Here is a tiny trained network, its code and every weight. The questions are about switching its units off for an input and a class, where a switched-off unit gives its printed mean instead of its output.

import numpy as np


def w(rows, s, z=0):
    codes = np.array(rows[::2]) - 128.0
    scale = np.full(codes.shape[1], s)
    scale[-1] = z or s
    return codes * scale


def f(y):
    return y / 2 * (1 + np.tanh(0.7978845608 * (y + 0.044715 * y**3)))


def log_softmax(a):
    a = a - a.max(-1, keepdims=True)
    return a - np.log(np.exp(a).sum(-1, keepdims=True))


def net(x, mask):
    res = np.array(x, float).reshape(1, 6) / 4 @ E
    y = f(res @ A[0][:, :-1].T + A[0][:, -1])
    res = res + np.where(mask, y, B[0][:, -1]) @ B[0][:, :-1]
    return log_softmax(res[-1] @ U[:, :-1].T + U[:, -1])


A, B = {}, {}
E = w([
[50,127,77,255],'x0',
[166,24,96,85],'x1',
[232,106,46,118],'x2',
[66,53,190,50],'x3',
[112,161,23,185],'x4',
[165,130,159,185],'x5',
],0.006)
A[0] = w([
[36,174,184,131,140],'N0',
[146,3,146,73,101],'N1',
[180,247,134,160,117],'N2',
[64,149,174,131,118],'N3',
[170,95,110,95,253],'N4',
[99,29,132,114,57],'N5',
[133,153,1,222,196],'N6',
[176,83,170,58,238],'N7',
[107,33,152,112,59],'N8',
[133,129,145,109,205],'N9',
],0.0093,0.0054)
B[0] = w([
[8,166,193,64,182],'N0',
[254,90,108,177,178],'N1',
[175,40,137,216,184],'N2',
[23,148,216,70,156],'N3',
[249,150,46,39,195],'N4',
[134,31,211,224,141],'N5',
[221,199,7,85,255],'N6',
[172,172,40,107,209],'N7',
[161,44,163,207,143],'N8',
[109,174,95,69,159],'N9',
],0.0069,0.0093)
U = w([
[2,174,236,121,34],'0',
[181,56,156,180,15],'1',
[164,236,49,98,251],'2',
],0.0084,0.0029)

Each question gives the input, the list of numbers given to net, and the class t.
The units are the neurons (one row each of A and B). Each row of codes is followed by its name. A weight is (code - 128) times the scale printed after its matrix; where a second scale follows, it is the last column's (A, B and U).
mask holds one flag per neuron, in row order. A switched-off neuron (its flag False) gives its mean, the last column of its row in B, instead of its output. The means were averaged over made-up inputs and are rounded, as every weight is.
A unit's drop is (log p(t) with every unit on - log p(t) with that unit switched off) / (log p(t) with every unit on - log p(t) with every unit switched off).
The circuit of an input: a set's keep is (log p(t) with only the set's units on - log p(t) with every unit switched off) / (log p(t) with every unit on - log p(t) with every unit switched off). Starting from all 10 units, units are removed one at a time, each time the one whose removal leaves the highest keep (on an exact tie, the one counted first), for as long as the keep stays at least 0.8.
circuit, biggest first: the units of the circuit, biggest drop first
top k neurons: the k neurons with the biggest drops, biggest first
drop when u is switched off: that unit's drop, to one decimal
input [8,1,2,7,-3,-8], class 1: circuit, biggest first : [N5]
input [-1,-3,-1,-5,-5,7], class 1: circuit, biggest first : [N6, N2]
input [0,7,2,7,6,-1], class 1: circuit, biggest first : [N5, N6]
input [-5,4,-5,5,5,-3], class 1: top 2 neurons : [N6, N5]
input [-4,4,-3,6,-8,-8], class 1: top 4 neurons : [N5, N8, N1, N6]
input [-4,6,-1,4,0,-1], class 1: top 2 neurons : [N6, N5]
input [-6,4,-8,5,3,1], class 1: circuit, biggest first : [N6, N1]
input [-2,8,4,6,1,-5], class 1: top 2 neurons : [N5, N6]
input [-8,-6,-4,-1,2,-4], class 0: drop when N5 is switched off : 0.0
input [8,-8,-4,-7,-8,5], class 0: drop when N0 is switched off : 0.1
input [-2,7,8,8,-1,-5], class 1: drop when N6 is switched off : 0.2
